After every row comes one of two labels: whether the row has a hidden trait. Each part has its own trait and labels.
+0.45 -0.64 +0.80 +3.67 -1.92 +0.41 +0.35 -0.87 +1.16 -4.87 +1.41 +1.20 +0.12 +0.46 -0.26 -0.96 -> <60>
+0.52 -0.40 -0.66 -1.64 +0.60 -0.53 -0.81 +0.82 -0.31 -1.50 -0.59 -0.58 -0.78 -0.07 -0.23 +0.77 -> <58>
+0.17 -0.55 +0.72 +2.32 -1.84 +0.09 +0.82 -0.65 +1.16 -4.53 +1.15 +0.86 +0.52 +0.25 -0.79 -0.34 -> <60>
+1.19 -0.56 -0.74 +0.83 +0.19 -0.09 -0.85 +0.07 -0.25 -3.15 -1.29 +0.26 -1.64 +0.57 +1.48 -0.75 -> <58>
+1.37 -0.71 -1.56 +1.04 +0.43 -0.58 +1.32 -0.03 -0.22 -4.63 -2.92 +0.39 -2.12 +0.67 +2.91 -1.15 -> <58>
+1.17 -0.61 -1.56 -0.51 +1.11 -0.50 +1.04 +0.42 -0.34 -3.03 -2.64 -0.19 -1.72 +0.49 +2.35 -0.46 -> <58>
+0.34 -0.71 +0.12 +2.58 -1.46 -0.24 +1.96 -0.64 +1.15 -5.58 +0.19 +0.99 +0.07 +0.37 +0.39 -0.71 -> <60>
+0.66 -0.85 -0.77 +1.83 -0.63 -0.81 +2.41 -0.41 +0.58 -5.93 -1.47 +0.83 -0.81 +0.43 +2.00 -0.95 -> <60>
+1.00 -0.61 -0.50 +1.10 -0.32 -0.38 -0.66 +0.05 -0.17 -3.53 -1.05 +0.26 -1.37 +0.38 +0.74 -0.50 -> <58>
+0.31 -0.40 +1.12 +3.10 -1.65 +0.89 -1.72 -0.43 +0.99 -2.76 +2.31 +0.88 +0.29 +0.36 -1.25 -0.28 -> <60>
+0.91 -0.53 -0.01 +1.74 -0.68 -0.10 -1.23 -0.10 +0.05 -3.31 -0.25 +0.37 -0.97 +0.38 +0.21 -0.49 -> <60>
+1.07 -0.92 -1.48 +1.18 -0.14 -1.43 +2.78 -0.20 -0.03 -6.38 -3.16 +0.46 -1.72 +0.44 +2.29 -1.11 -> <60>
+1.33 -0.79 -1.74 +0.20 +0.79 -0.97 +2.05 +0.14 -0.28 -4.81 -3.34 +0.49 -1.92 +0.55 +2.98 -0.91 -> <58>
+0.03 -0.41 +1.02 +1.80 -1.79 +0.30 -0.27 -0.44 +1.08 -3.30 +2.10 +0.63 +0.73 +0.10 -1.61 +0.13 -> <60>
+0.15 -0.55 +0.32 +1.25 -1.01 +0.07 +0.68 -0.28 +1.02 -3.85 +1.16 +0.57 +0.41 +0.17 -0.34 +0.06 -> <60>
+0.85 -0.87 +1.08 +6.79 -3.32 +0.52 +0.61 -1.75 +1.38 -6.85 +1.17 +2.21 -0.36 +0.92 +0.65 -2.36 -> <60>
+0.69 -0.79 -0.13 +3.55 -1.30 -0.22 +1.18 -0.72 +0.82 -6.12 -0.38 +1.19 -0.68 +0.58 +1.18 -1.41 -> <60>
+0.61 -0.59 +1.13 +4.40 -2.26 +0.81 -1.17 -0.92 +1.15 -4.05 +2.05 +1.46 +0.07 +0.62 -0.53 -1.11 -> <60>
+1.11 -0.54 -0.44 +0.88 -0.08 -0.09 -1.23 +0.12 -0.27 -3.06 -0.95 +0.12 -1.43 +0.45 +0.87 -0.54 -> <58>
+0.23 -0.23 +2.25 +3.91 -2.82 +1.50 -3.45 -0.80 +1.19 -1.65 +4.20 +1.13 +0.87 +0.32 -2.83 -0.28 -> <60>
+1.23 -0.60 -1.55 -0.32 +1.16 -0.32 +0.90 +0.32 -0.33 -2.60 -2.46 -0.08 -1.80 +0.60 +2.54 -0.60 -> <58>
+0.50 -0.61 +0.97 +4.16 -2.31 +0.52 +0.03 -1.00 +1.20 -4.97 +1.64 +1.38 +0.13 +0.56 -0.26 -1.07 -> <60>
+0.50 -0.63 -2.27 -3.86 +2.10 -1.73 +2.95 +1.18 -0.47 -2.94 -3.35 -1.11 -1.31 -0.18 +1.75 +0.99 -> <58>
+0.57 -0.57 +0.80 +4.18 -1.99 +0.66 -0.77 -0.86 +1.01 -4.37 +1.47 +1.32 -0.11 +0.63 -0.19 -1.10 -> <60>
+0.84 -0.52 +0.61 +3.03 -1.50 +0.56 -1.95 -0.52 +0.51 -3.28 +1.18 +0.97 -0.56 +0.50 -0.26 -0.86 -> <60>
+0.34 -0.62 +1.05 +3.86 -2.68 +0.20 +0.50 -1.01 +1.16 -5.09 +1.47 +1.29 +0.32 +0.38 -0.65 -0.89 -> <60>
+1.18 -0.95 -1.58 +1.42 -0.09 -1.41 +2.73 -0.19 -0.09 -6.59 -3.45 +0.50 -1.93 +0.49 +3.02 -1.25 -> <58>
+0.12 -0.65 +0.22 +2.04 -1.53 -0.34 +2.09 -0.54 +1.12 -4.98 +0.54 +0.78 +0.32 +0.22 -0.17 -0.30 -> <60>
+1.05 -0.53 -0.39 +1.16 -0.13 -0.07 -1.49 +0.08 -0.29 -2.73 -0.81 +0.22 -1.44 +0.45 +0.81 -0.58 -> <58>
+0.37 -0.56 +1.09 +3.68 -2.36 +0.49 -0.06 -0.90 +1.22 -4.62 +1.86 +1.23 +0.35 +0.42 -0.75 -0.81 -> <60>
+0.25 -0.46 +1.20 +2.73 -1.96 +0.71 -0.82 -0.61 +1.15 -3.17 +2.28 +0.93 +0.50 +0.34 -1.31 -0.35 -> <60>
+0.75 -0.75 -1.08 +0.33 -0.10 -1.07 +1.86 +0.06 +0.05 -5.35 -2.02 +0.14 -1.10 +0.23 +1.51 -0.42 -> <60>

+0.09 +1.16 +0.13 -0.36 -0.21 +2.05 -0.58 -0.12 -0.31 +1.36 +0.87 -0.89 +0.06 +0.26 -2.07 -0.21 -1.28 -0.20 -> D
-0.40 -0.47 +0.17 -0.30 -0.35 +3.15 -0.33 +1.56 -1.11 -0.17 +1.02 -0.75 +0.01 +0.29 -3.15 +0.66 -0.91 -0.55 -> D
+1.50 +2.22 +2.25 -2.07 -0.30 -0.44 +3.61 -7.36 +6.38 +9.99 +3.16 -0.40 -0.84 +0.52 -7.11 -4.33 -0.09 +0.35 -> D
+1.78 -7.17 -0.50 -0.26 -0.08 -1.15 -0.18 -1.43 +1.93 +3.80 -0.48 +0.34 -0.12 -0.03 -1.67 -1.07 -1.26 +0.35 -> C
+2.31 -5.72 -0.86 -0.20 +0.20 -1.78 -0.34 -2.82 +1.60 +3.75 -0.95 +0.82 -0.11 -0.30 +0.88 -1.63 -1.20 +0.74 -> C
+0.12 +2.31 +0.08 -0.25 -0.09 +1.86 -1.22 -0.24 -0.74 +0.25 +0.68 -1.02 +0.06 +0.18 -0.82 -0.29 -1.36 +0.04 -> D
+0.00 +1.44 +0.23 -0.42 -0.15 +1.74 -0.10 -0.25 -0.03 +1.66 +1.06 -0.90 +0.06 +0.26 -1.78 -0.38 -1.31 -0.06 -> D
+0.60 -4.18 +0.38 -0.52 -0.70 +1.72 +1.14 +0.67 +0.86 +4.84 +1.29 +0.40 -0.69 +0.25 -6.36 -1.03 +0.33 -0.71 -> D
-0.53 +4.33 +1.14 -0.69 -0.37 +2.90 +0.37 -0.40 +0.28 +3.36 +1.97 -0.95 -0.40 +0.48 -4.06 -0.56 -0.12 -0.25 -> D
+2.25 -4.99 -0.86 -0.10 +0.31 -1.79 -0.51 -2.87 +1.15 +2.75 -1.30 +0.85 -0.01 -0.33 +1.61 -1.26 -1.07 +0.85 -> C
-0.23 -1.28 +0.14 -0.33 -0.46 +3.35 +0.25 +1.92 -0.95 +0.87 +1.13 -0.39 -0.09 +0.28 -3.38 +0.82 -0.50 -0.68 -> D
-0.18 -0.77 +0.40 -0.62 -0.50 +3.60 +0.70 +0.95 -0.47 +2.48 +1.69 -0.37 -0.27 +0.35 -4.46 +0.41 -0.42 -0.81 -> D
+0.45 -2.67 +0.44 -0.70 -0.54 +2.56 +1.30 +0.23 +0.53 +4.81 +1.53 -0.08 -0.36 +0.27 -5.15 -0.40 -0.22 -0.67 -> D
+0.87 +4.30 -0.15 -0.35 +0.48 +0.30 -0.87 -3.28 -0.22 +1.09 -0.22 -0.43 +0.22 -0.16 +2.77 -0.69 -1.40 +0.76 -> D
+0.87 -4.90 +0.05 -0.50 -0.43 +1.27 +0.70 +0.26 +1.23 +4.18 +0.72 +0.06 -0.18 +0.18 -4.15 -0.27 -0.62 -0.33 -> C
+1.43 +3.26 +0.19 -0.89 +0.35 -0.62 +0.11 -5.44 +1.72 +5.88 +0.44 -0.24 -0.12 -0.13 +0.41 -2.31 -1.39 +0.69 -> D
+0.59 -7.61 -0.64 +0.12 -0.39 +1.00 -0.54 +2.25 -0.13 -0.09 -0.39 +0.05 -0.16 -0.01 -2.74 +0.37 -0.74 -0.28 -> C
+0.33 -2.66 +0.43 -0.76 -0.60 +2.39 +1.26 -0.02 +0.78 +5.32 +1.63 +0.09 -0.47 +0.29 -5.54 -0.59 -0.27 -0.74 -> D
+0.70 +2.20 -0.03 -0.44 +0.10 +0.82 -0.89 -1.91 -0.09 +1.91 +0.39 -0.60 +0.02 +0.04 +0.07 -0.95 -1.44 +0.34 -> D
+1.76 -3.46 -0.77 +0.04 +0.16 -0.55 -1.05 -1.76 +0.21 +1.87 -0.94 +0.57 -0.02 -0.20 +0.58 -0.60 -1.08 +0.58 -> C
+1.75 -5.04 -0.88 -0.03 +0.16 -0.91 -1.08 -1.35 +0.26 +0.94 -1.12 +0.62 -0.05 -0.25 +0.96 -0.65 -1.17 +0.59 -> C
-0.34 +2.88 +0.74 -0.57 -0.31 +2.89 -0.09 -0.10 -0.30 +2.03 +1.60 -1.05 -0.23 +0.42 -3.06 -0.18 -0.61 -0.34 -> D
+1.32 +4.17 +0.26 -0.82 +0.54 -0.85 +0.18 -5.41 +1.58 +4.94 +0.10 -0.30 +0.14 -0.12 +2.53 -1.54 -1.56 +0.78 -> D
+0.64 +2.26 -0.02 -0.37 +0.08 +0.84 -0.96 -2.15 +0.00 +1.97 +0.43 -0.61 +0.03 +0.09 -0.08 -1.06 -1.43 +0.36 -> D
+1.25 +3.44 -0.05 -0.59 +0.41 -0.27 -0.38 -4.43 +0.71 +3.68 +0.13 -0.38 +0.03 -0.16 +1.75 -1.61 -1.29 +0.81 -> D
-0.77 +4.99 +0.97 -0.43 -0.34 +3.29 -0.19 +0.30 -0.76 +0.67 +1.77 -1.00 -0.31 +0.49 -3.31 -0.09 -0.15 -0.29 -> D
-0.22 +0.62 +0.55 -0.73 -0.55 +3.87 +0.81 +0.22 -0.32 +2.87 +1.93 -0.48 -0.39 +0.37 -4.85 -0.10 -0.33 -0.82 -> D
+2.23 -7.21 -0.54 -0.50 +0.03 -1.97 +0.22 -3.04 +2.84 +5.88 -0.41 +0.55 -0.21 -0.17 -0.98 -2.00 -1.20 +0.61 -> C
+1.26 +3.75 +0.14 -0.70 +0.35 -0.13 -0.33 -4.51 +1.04 +4.89 +0.47 -0.36 -0.07 -0.13 +1.13 -1.93 -1.33 +0.73 -> D
-0.09 +4.81 +0.54 -0.37 -0.09 +1.79 -0.98 -1.87 -0.15 +1.44 +1.13 -1.02 -0.02 +0.32 -1.20 -0.76 -0.98 +0.20 -> D
+2.32 -6.82 -1.18 +0.02 +0.36 -1.97 -0.52 -2.36 +0.94 +2.00 -1.50 +0.77 +0.02 -0.39 +2.74 -1.39 -1.14 +0.78 -> C
+1.19 +0.74 -0.30 -0.38 +0.16 +0.42 -0.87 -1.97 -0.05 +2.07 +0.07 -0.22 +0.02 -0.06 +0.10 -0.93 -1.36 +0.45 -> D
+0.46 -5.17 -0.15 -0.18 -0.49 +1.97 +0.17 +2.32 -0.16 +1.16 +0.34 +0.19 -0.23 +0.16 -3.89 +0.40 -0.40 -0.50 -> C
+1.30 -5.41 -1.65 +0.77 +0.40 -0.84 -1.95 +1.01 -2.17 -4.80 -2.37 +0.56 +0.42 -0.41 +5.65 +0.74 -1.15 +0.50 -> C
